Here is a tiny trained network, its code and every weight. The questions are about switching its units off for an input and a class, where a switched-off unit gives its printed mean instead of its output.

import numpy as np


def w(rows, s, z=0):
    codes = np.array(rows[::2]) - 128.0
    scale = np.full(codes.shape[1], s)
    scale[-1] = z or s
    return codes * scale


def norm(h):
    return h / np.sqrt((h * h).mean(-1, keepdims=True) + 1e-5)


def f(y):
    return y / 2 * (1 + np.tanh(0.7978845608 * (y + 0.044715 * y**3)))


def log_softmax(a):
    a = a - a.max(-1, keepdims=True)
    return a - np.log(np.exp(a).sum(-1, keepdims=True))


def net(x, mask):
    res = np.array(x, float).reshape(1, 4) / 4 @ E
    u = 0
    for l in range(2):
        y = f(norm(res) @ A[l][:, :-1].T + A[l][:, -1])
        res = res + np.where(mask[u : u + 15], y, B[l][:, -1]) @ B[l][:, :-1]
        u += 15
    return log_softmax(norm(res)[-1] @ U[:, :-1].T + U[:, -1])


A, B = {}, {}
E = w([
[69,99,69,160,247,69,98,76,109,129,220],'x0',
[82,255,106,113,96,123,30,136,95,93,138],'x1',
[117,82,156,169,118,164,57,135,135,176,147],'x2',
[147,144,177,47,183,143,102,172,218,104,171],'x3',
],0.0098)
A[0] = w([
[108,120,66,155,69,116,169,103,76,124,125,86],'L0N1',
[126,168,105,88,113,102,207,128,109,92,119,49],'L0N2',
[132,178,119,117,142,121,93,129,101,125,117,112],'L0N3',
[125,152,143,77,196,128,120,110,179,122,126,48],'L0N4',
[89,200,88,142,112,185,159,153,136,84,158,44],'L0N5',
[130,107,173,90,143,147,97,158,155,110,159,84],'L0N6',
[105,144,108,143,97,114,157,139,170,123,132,82],'L0N7',
[137,166,104,118,203,85,173,123,103,111,128,76],'L0N8',
[141,158,137,99,135,112,194,130,88,74,137,10],'L0N9',
[108,46,160,140,77,154,49,139,116,133,160,82],'L0N10',
[149,177,111,126,108,116,119,147,116,84,154,1],'L0N11',
[102,133,105,79,109,122,218,141,123,71,136,47],'L0N12',
[118,136,95,46,105,133,144,110,229,96,148,30],'L0N13',
[141,171,141,83,60,121,190,128,155,117,106,78],'L0N14',
[107,95,112,129,147,173,255,151,150,99,146,112],'L0N15',
],0.0097,0.0027)
B[0] = w([
[156,191,219,161,212,129,153,221,67,85,106,228],'L0N1',
[133,182,108,176,129,179,80,130,180,188,106,209],'L0N2',
[76,51,170,108,135,63,148,76,168,144,74,196],'L0N3',
[159,182,106,176,121,72,152,205,79,126,137,206],'L0N4',
[135,96,150,92,129,69,116,86,124,142,105,194],'L0N5',
[150,170,117,204,129,124,169,131,52,149,100,193],'L0N6',
[169,150,162,134,131,188,136,10,77,134,130,128],'L0N7',
[66,114,95,198,120,149,104,128,196,131,199,206],'L0N8',
[129,164,103,130,155,195,116,106,148,224,89,173],'L0N9',
[145,201,70,166,140,140,80,115,238,167,142,200],'L0N10',
[163,133,144,101,131,117,77,61,118,139,121,173],'L0N11',
[134,128,123,159,135,165,97,120,184,221,122,193],'L0N12',
[157,169,166,174,151,146,139,173,41,136,89,202],'L0N13',
[35,69,96,153,91,100,162,164,174,36,214,253],'L0N14',
[162,101,150,70,113,59,73,64,121,131,120,236],'L0N15',
],0.013,0.0053)
A[1] = w([
[123,106,78,107,175,138,147,133,107,141,163,139],'L1N1',
[67,94,124,127,145,151,133,175,145,68,203,195],'L1N2',
[131,175,70,134,151,199,135,96,180,211,91,69],'L1N3',
[188,75,115,65,128,135,118,98,88,180,143,54],'L1N4',
[141,142,171,101,155,182,144,169,19,177,123,136],'L1N5',
[113,179,153,97,75,120,149,163,160,145,76,119],'L1N6',
[72,107,155,106,89,137,116,100,151,190,181,217],'L1N7',
[157,140,2,165,31,67,152,103,74,152,121,163],'L1N8',
[156,185,194,8,231,133,128,182,230,80,175,140],'L1N9',
[96,184,115,40,115,157,72,99,72,129,142,118],'L1N10',
[77,92,98,103,166,168,118,140,136,73,170,37],'L1N11',
[120,108,163,72,76,236,132,145,118,98,151,1],'L1N12',
[131,95,181,60,149,83,88,104,127,128,89,131],'L1N13',
[177,102,123,120,152,132,214,114,150,178,136,83],'L1N14',
[69,181,95,85,192,120,122,123,109,137,162,116],'L1N15',
],0.015,0.0029)
B[1] = w([
[173,165,141,65,23,183,118,189,133,85,111,165],'L1N1',
[159,74,108,101,123,139,158,47,126,101,87,205],'L1N2',
[43,130,111,133,100,194,99,83,159,173,139,253],'L1N3',
[125,92,174,101,114,62,165,129,163,154,86,159],'L1N4',
[117,153,164,158,159,127,129,148,49,66,131,195],'L1N5',
[199,108,70,98,159,127,99,138,121,145,217,242],'L1N6',
[140,148,157,179,165,138,170,147,34,87,92,221],'L1N7',
[57,38,158,115,154,156,182,21,152,83,64,169],'L1N8',
[10,75,166,214,146,165,170,24,74,100,26,146],'L1N9',
[163,154,176,97,115,61,171,223,210,225,129,166],'L1N10',
[97,112,92,129,138,123,177,102,143,65,131,149],'L1N11',
[176,94,25,63,135,131,128,80,117,45,183,158],'L1N12',
[115,85,163,127,106,67,151,107,184,159,66,204],'L1N13',
[122,243,109,81,113,85,53,191,145,158,176,183],'L1N14',
[205,109,110,84,81,174,128,166,134,124,168,227],'L1N15',
],0.013,0.0078)
U = w([
[111,184,74,170,139,214,66,109,187,208,181,148],'0',
[218,61,59,73,116,137,164,110,123,36,186,184],'1',
[165,204,186,199,203,108,134,198,23,97,130,162],'2',
[149,130,188,73,123,1,119,137,192,201,96,147],'3',
[40,79,176,175,173,172,193,32,117,106,21,163],'4',
[79,121,119,28,199,156,175,161,98,148,103,2],'5',
[88,140,144,17,175,178,183,149,99,141,76,18],'6',
],0.013,0.005)

Each question gives the input, the list of numbers given to net, and the class t.
The units are the neurons (one row each of A and B). Each row of codes is followed by its name. A weight is (code - 128) times the scale printed after its matrix; where a second scale follows, it is the last column's (A, B and U).
mask holds one flag per neuron, layer by layer. A switched-off neuron (its flag False) gives its mean, the last column of its row in B, instead of its output. The means were averaged over made-up inputs and are rounded, as every weight is.
A unit's drop is (log p(t) with every unit on - log p(t) with that unit switched off) / (log p(t) with every unit on - log p(t) with every unit switched off).
The circuit of an input: a set's keep is (log p(t) with only the set's units on - log p(t) with every unit switched off) / (log p(t) with every unit on - log p(t) with every unit switched off). Starting from the 12 units with the biggest drops (on a tie, the unit counted first), units are removed one at a time, each time the one whose removal leaves the highest keep (on an exact tie, the one counted first), for as long as the keep stays at least 0.8.
circuit, biggest first: the units of the circuit, biggest drop first
most important unit: the unit with the biggest drop
top k neurons: the k neurons with the biggest drops, biggest first
drop of u: that unit's drop, to one decimal
input [7,0,0,8], class 2: top 3 neurons : [L0N4; L0N14; L0N13]
input [4,7,-8,1], class 0: most important unit : L0N8
input [0,5,4,-1], class 3: circuit, biggest first : [L0N8; L1N10]
input [-4,-2,5,5], class 0: top 3 neurons : [L0N10; L0N6; L0N1]
input [6,-5,-6,-3], class 0: top 4 neurons : [L0N14; L0N8; L0N12; L0N9]
input [4,5,3,-5], class 2: top 3 neurons : [L0N14; L0N1; L0N15]
input [-5,4,5,-6], class 2: top 2 neurons : [L0N1; L0N2]
input [8,7,-6,5], class 1: top 2 neurons : [L1N15; L0N8]
input [-6,3,-1,8], class 2: top 2 neurons : [L0N13; L0N6]
input [3,-2,1,3], class 4: circuit, biggest first : [L1N8; L0N1; L0N4]
input [8,2,-8,-5], class 0: top 3 neurons : [L0N14; L0N2; L0N9]
input [8,-8,-4,-6], class 1: top 4 neurons : [L0N8; L0N3; L0N5; L1N1]
input [2,-6,-1,-7], class 2: top 2 neurons : [L0N1; L1N5]
input [-3,-3,-6,-2], class 0: top 2 neurons : [L0N2; L0N12]
input [-2,-5,-1,0], class 3: most important unit : L0N15
input [-8,1,-8,0], class 0: top 3 neurons : [L0N2; L0N9; L0N12]
input [-6,7,-5,-3], class 3: top 3 neurons : [L0N11; L0N5; L0N8]
input [-5,-8,7,-6], class 3: top 2 neurons : [L0N2; L0N8]
input [2,-1,-4,7], class 2: drop of L0N13 : 0.5
input [-7,-2,-4,5], class 1: drop of L0N14 : 2.8
input [6,-6,4,0], class 1: circuit, biggest first : [L1N1]
input [0,8,6,2], class 3: drop of L0N3 : 0.1
input [-8,-3,5,0], class 1: drop of L0N4 : 0.0
